Here is a tiny trained network, its code and every weight. The questions are about switching its units off for an input and a class, where a switched-off unit gives its printed mean instead of its output.

import numpy as np


def w(rows, s, z=0):
    codes = np.array(rows[::2]) - 128.0
    scale = np.full(codes.shape[1], s)
    scale[-1] = z or s
    return codes * scale


def norm(h):
    return h / np.sqrt((h * h).mean(-1, keepdims=True) + 1e-5)


def f(y):
    return np.maximum(y, 0)


def log_softmax(a):
    a = a - a.max(-1, keepdims=True)
    return a - np.log(np.exp(a).sum(-1, keepdims=True))


def net(x, mask):
    res = np.array(x, float).reshape(1, 8) / 4 @ E
    u = 0
    for l in range(3):
        y = f(norm(res) @ A[l][:, :-1].T + A[l][:, -1])
        res = res + np.where(mask[u : u + 5], y, B[l][:, -1]) @ B[l][:, :-1]
        u += 5
    return log_softmax(norm(res)[-1] @ U[:, :-1].T + U[:, -1])


A, B = {}, {}
E = w([
[96,206,240],'x0',
[126,149,104],'x1',
[2,142,127],'x2',
[141,67,122],'x3',
[171,148,73],'x4',
[82,34,77],'x5',
[130,67,195],'x6',
[158,153,88],'x7',
],0.0069)
A[0] = w([
[135,126,197,43],'0.n1',
[102,153,131,113],'0.n2',
[107,30,112,253],'0.n3',
[252,106,185,126],'0.n4',
[75,59,182,178],'0.n5',
],0.02,0.0022)
B[0] = w([
[133,147,176,190],'0.n1',
[149,140,146,164],'0.n2',
[58,177,84,253],'0.n3',
[137,255,91,254],'0.n4',
[59,150,169,232],'0.n5',
],0.028,0.0084)
A[1] = w([
[141,115,215,91],'1.n1',
[131,103,178,86],'1.n2',
[96,109,200,4],'1.n3',
[246,133,170,139],'1.n4',
[135,74,155,114],'1.n5',
],0.013,0.0033)
B[1] = w([
[158,81,186,241],'1.n1',
[182,130,139,161],'1.n2',
[171,185,97,232],'1.n3',
[39,250,55,251],'1.n4',
[154,82,163,128],'1.n5',
],0.013,0.0016)
A[2] = w([
[137,121,131,59],'2.n1',
[56,243,123,223],'2.n2',
[133,136,254,1],'2.n3',
[88,73,195,252],'2.n4',
[150,154,49,102],'2.n5',
],0.015,0.0013)
B[2] = w([
[138,154,139,128],'2.n1',
[206,6,129,251],'2.n2',
[159,58,202,150],'2.n3',
[172,161,223,140],'2.n4',
[119,68,99,159],'2.n5',
],0.014,0.022)
U = w([
[12,123,146,172],'0',
[195,27,132,55],'1',
[92,69,27,66],'2',
[166,112,56,20],'3',
[174,250,122,120],'4',
[158,134,55,206],'5',
[111,179,111,77],'6',
[140,104,226,253],'7',
],0.017,0.004)

Each question gives the input, the list of numbers given to net, and the class t.
The units are the neurons (one row each of A and B). Each row of codes is followed by its name. A weight is (code - 128) times the scale printed after its matrix; where a second scale follows, it is the last column's (A, B and U).
mask holds one flag per neuron, layer by layer. A switched-off neuron (its flag False) gives its mean, the last column of its row in B, instead of its output. The means were averaged over made-up inputs and are rounded, as every weight is.
A unit's drop is (log p(t) with every unit on - log p(t) with that unit switched off) / (log p(t) with every unit on - log p(t) with every unit switched off).
The circuit of an input: a set's keep is (log p(t) with only the set's units on - log p(t) with every unit switched off) / (log p(t) with every unit on - log p(t) with every unit switched off). Starting from the 12 units with the biggest drops (on a tie, the unit counted first), units are removed one at a time, each time the one whose removal leaves the highest keep (on an exact tie, the one counted first), for as long as the keep stays at least 0.8.
circuit, biggest first: the units of the circuit, biggest drop first
unit that matters most: the unit with the biggest drop
k most important neurons: the k neurons with the biggest drops, biggest first
top k neurons in layer l: the k neurons of layer l with the biggest drops, biggest first
drop when u is switched off: that unit's drop, to one decimal
input [-8,7,7,6,-5,-6,-8,-4], class 1: circuit, biggest first => (0.n4)
input [7,7,6,-4,0,5,-7,6], class 1: circuit, biggest first => (0.n4; 0.n3)
input [-8,6,2,7,-4,-6,1,1], class 2: 2 most important neurons => (0.n3; 0.n4)
input [-6,-6,7,-6,-6,0,-3,5], class 2: 2 most important neurons => (0.n1; 2.n3)
input [5,6,-2,3,-7,1,2,8], class 7: top 3 neurons in layer 0 => (0.n3; 0.n1; 0.n5)
input [6,4,5,-8,6,-2,-8,-5], class 1: circuit, biggest first => (0.n4; 0.n5)
input [-4,1,0,-8,2,7,3,-8], class 0: 2 most important neurons => (0.n5; 0.n4)
input [3,-1,6,4,8,-8,-2,3], class 1: circuit, biggest first => (0.n4; 0.n5)
input [7,-3,0,-5,2,5,-8,-3], class 7: top 2 neurons in layer 0 => (0.n3; 0.n4)
input [8,5,7,-8,6,7,-7,-5], class 7: top 2 neurons in layer 0 => (0.n4; 0.n3)
input [-3,0,2,8,4,1,-5,-6], class 0: 2 most important neurons => (0.n3; 0.n4)
input [-5,4,4,8,6,-4,3,-6], class 0: top 2 neurons in layer 0 => (0.n3; 0.n4)
input [-3,1,-1,0,4,1,-8,7], class 2: top 2 neurons in layer 0 => (0.n4; 0.n5)
input [-7,-1,-2,1,-5,7,-2,0], class 0: circuit, biggest first => (0.n3)
input [0,-8,-4,-5,-7,-6,5,-7], class 4: 2 most important neurons => (0.n4; 2.n5)
input [5,7,4,8,8,2,-6,0], class 1: 2 most important neurons => (0.n4; 0.n3)
input [-1,-3,-3,4,-4,2,6,-5], class 0: 2 most important neurons => (0.n5; 0.n3)
input [-6,4,-3,-4,6,-1,-7,3], class 2: top 4 neurons in layer 0 => (0.n4; 0.n5; 0.n1; 0.n2)
input [2,7,7,3,-5,-1,-6,-3], class 1: top 2 neurons in layer 0 => (0.n3; 0.n1)
input [0,-5,3,0,0,-7,2,-2], class 7: unit that matters most => 0.n1
input [7,3,1,-6,8,2,2,-4], class 7: top 2 neurons in layer 0 => (0.n4; 0.n3)
input [-3,6,1,0,5,-3,-7,8], class 1: 2 most important neurons => (0.n4; 0.n3)
input [5,6,-2,-5,3,6,6,8], class 5: top 2 neurons in layer 0 => (0.n5; 0.n2)
input [-4,0,-5,5,-3,-3,-2,-8], class 4: drop when 0.n4 is switched off => 3.2
